Below is a small trained network, with its code and all its weights. Each question gives an input and a class and asks what happens when units are switched off, that is, made to give their printed mean instead of their output.

import numpy as np


def w(rows, s, z=0):
    codes = np.array(rows[::2]) - 128.0
    scale = np.full(codes.shape[1], s)
    scale[-1] = z or s
    return codes * scale


def norm(h):
    return h / np.sqrt((h * h).mean(-1, keepdims=True) + 1e-5)


def f(y):
    return np.maximum(y, 0)


def log_softmax(a):
    a = a - a.max(-1, keepdims=True)
    return a - np.log(np.exp(a).sum(-1, keepdims=True))


def net(x, mask):
    res = np.array(x, float).reshape(1, 3) / 4 @ E
    u = 0
    for l in range(2):
        y = f(norm(res) @ A[l][:, :-1].T + A[l][:, -1])
        res = res + np.where(mask[u : u + 10], y, B[l][:, -1]) @ B[l][:, :-1]
        u += 10
    return log_softmax(norm(res)[-1] @ U[:, :-1].T + U[:, -1])


A, B = {}, {}
E = w([
[93,184,153,112,103,183,79,109,193,151,66],'x0',
[100,106,173,125,94,180,220,83,175,117,221],'x1',
[191,202,146,113,3,127,123,170,78,64,143],'x2',
],0.014)
A[0] = w([
[128,115,93,77,117,105,127,100,148,137,137,78],'0.n0',
[88,109,161,138,127,74,127,107,183,151,84,123],'0.n1',
[177,86,144,166,139,53,150,145,40,119,162,39],'0.n2',
[121,104,122,155,131,70,80,203,79,183,73,57],'0.n3',
[142,146,157,154,140,101,116,195,200,132,99,82],'0.n4',
[82,254,176,130,118,192,92,91,183,177,71,2],'0.n5',
[157,56,95,137,181,54,170,145,112,87,216,37],'0.n6',
[115,94,99,177,146,104,134,179,124,209,137,135],'0.n7',
[175,188,163,162,67,50,169,147,130,51,130,126],'0.n8',
[105,123,142,171,112,167,211,121,127,159,160,127],'0.n9',
],0.0089,0.0088)
B[0] = w([
[66,141,106,134,131,118,122,71,105,98,66,128],'0.n0',
[123,207,121,113,93,142,133,214,82,123,156,182],'0.n1',
[120,37,218,134,83,129,162,171,136,122,22,203],'0.n2',
[143,128,40,118,156,142,152,6,217,54,100,208],'0.n3',
[195,52,87,71,135,114,206,115,134,108,156,147],'0.n4',
[137,2,213,97,17,85,115,169,75,185,41,208],'0.n5',
[169,72,229,94,104,118,175,150,140,159,53,212],'0.n6',
[152,180,125,70,165,141,95,131,101,122,164,194],'0.n7',
[91,208,132,71,145,161,88,162,115,163,167,254],'0.n8',
[175,170,99,154,176,102,95,88,137,69,103,198],'0.n9',
],0.0093,0.0081)
A[1] = w([
[87,95,188,144,78,212,162,78,196,145,200,119],'1.n0',
[70,49,119,172,217,147,114,110,121,153,118,110],'1.n1',
[119,142,148,181,104,148,156,34,175,98,211,3],'1.n2',
[100,80,236,234,88,147,139,105,134,116,107,113],'1.n3',
[89,67,130,143,243,90,166,146,118,159,162,109],'1.n4',
[119,214,207,69,213,219,163,85,222,104,101,158],'1.n5',
[147,113,177,162,111,101,153,39,135,96,181,38],'1.n6',
[96,112,195,115,85,146,224,67,142,108,214,71],'1.n7',
[64,110,134,160,158,188,85,108,222,254,114,137],'1.n8',
[112,140,160,60,97,112,57,163,75,198,109,192],'1.n9',
],0.0096,0.0058)
B[1] = w([
[187,156,85,147,132,95,63,196,127,131,48,179],'1.n0',
[151,178,146,178,65,156,134,172,122,65,142,175],'1.n1',
[160,143,81,149,179,96,142,45,202,102,115,150],'1.n2',
[141,50,116,88,149,102,165,76,152,128,131,178],'1.n3',
[81,225,165,110,41,169,80,163,125,151,152,182],'1.n4',
[116,59,77,111,142,97,193,91,109,177,219,212],'1.n5',
[105,82,64,143,107,142,91,173,98,143,89,147],'1.n6',
[84,179,119,150,186,143,30,139,115,103,1,182],'1.n7',
[167,187,184,112,52,135,122,167,76,71,133,184],'1.n8',
[101,100,135,181,196,138,181,106,157,132,186,253],'1.n9',
],0.011,0.012)
U = w([
[148,73,219,96,94,134,138,190,131,145,64,170],'0',
[125,235,129,107,111,167,121,186,118,126,228,169],'1',
[155,139,5,116,179,116,85,106,160,108,71,103],'2',
[120,21,103,99,163,118,195,72,163,185,219,253],'3',
[134,115,130,177,120,99,101,82,112,160,167,21],'4',
[104,108,108,158,118,116,120,102,111,151,151,29],'5',
],0.022,0.0059)

Each question gives the input, the list of numbers given to net, and the class t.
The units are the neurons (one row each of A and B). Each row of codes is followed by its name. A weight is (code - 128) times the scale printed after its matrix; where a second scale follows, it is the last column's (A, B and U).
mask holds one flag per neuron, layer by layer. A switched-off neuron (its flag False) gives its mean, the last column of its row in B, instead of its output. The means were averaged over made-up inputs and are rounded, as every weight is.
A unit's drop is (log p(t) with every unit on - log p(t) with that unit switched off) / (log p(t) with every unit on - log p(t) with every unit switched off).
The circuit of an input: a set's keep is (log p(t) with only the set's units on - log p(t) with every unit switched off) / (log p(t) with every unit on - log p(t) with every unit switched off). Starting from the 12 units with the biggest drops (on a tie, the unit counted first), units are removed one at a time, each time the one whose removal leaves the highest keep (on an exact tie, the one counted first), for as long as the keep stays at least 0.8.
circuit, biggest first: the units of the circuit, biggest drop first
most important unit: the unit with the biggest drop
top k neurons in layer l: the k neurons of layer l with the biggest drops, biggest first
drop when u is switched off: that unit's drop, to one decimal
input [-6,3,6], class 0: most important unit => 0.n2
input [-4,-8,-8], class 1: circuit, biggest first => (1.n4 1.n1)
input [7,8,2], class 2: circuit, biggest first => (1.n0 1.n7)
input [-1,-4,4], class 1: top 3 neurons in layer 0 => (0.n8 0.n6 0.n9)
input [-1,-3,1], class 3: top 2 neurons in layer 1 => (1.n5 1.n7)
input [-3,3,3], class 3: top 2 neurons in layer 0 => (0.n8 0.n9)
input [-2,3,3], class 3: top 3 neurons in layer 1 => (1.n5 1.n4 1.n8)
input [1,-1,-3], class 3: top 2 neurons in layer 0 => (0.n1 0.n7)
input [4,-3,5], class 1: top 3 neurons in layer 1 => (1.n5 1.n9 1.n3)
input [-7,8,5], class 2: top 2 neurons in layer 0 => (0.n5 0.n9)
input [-4,-7,6], class 2: top 3 neurons in layer 1 => (1.n4 1.n8 1.n1)
input [8,-8,-8], class 0: top 2 neurons in layer 0 => (0.n5 0.n9)
input [7,-2,-6], class 0: top 2 neurons in layer 0 => (0.n5 0.n8)
input [7,-6,-6], class 0: circuit, biggest first => (1.n8)
input [7,6,-2], class 0: top 2 neurons in layer 1 => (1.n0 1.n8)
input [-7,-6,-8], class 1: top 2 neurons in layer 1 => (1.n4 1.n1)
input [-8,8,3], class 0: top 2 neurons in layer 0 => (0.n6 0.n3)
input [4,7,6], class 2: top 2 neurons in layer 1 => (1.n7 1.n0)
input [-5,5,0], class 0: top 2 neurons in layer 0 => (0.n6 0.n3)
input [-3,-2,-2], class 3: circuit, biggest first => (1.n7)
input [-8,7,0], class 0: drop when 0.n6 is switched off => 0.6
input [-6,8,0], class 2: drop when 1.n7 is switched off => 0.3
input [-3,6,-7], class 1: drop when 1.n4 is switched off => 0.6
input [-8,3,-5], class 0: drop when 0.n6 is switched off => 0.3
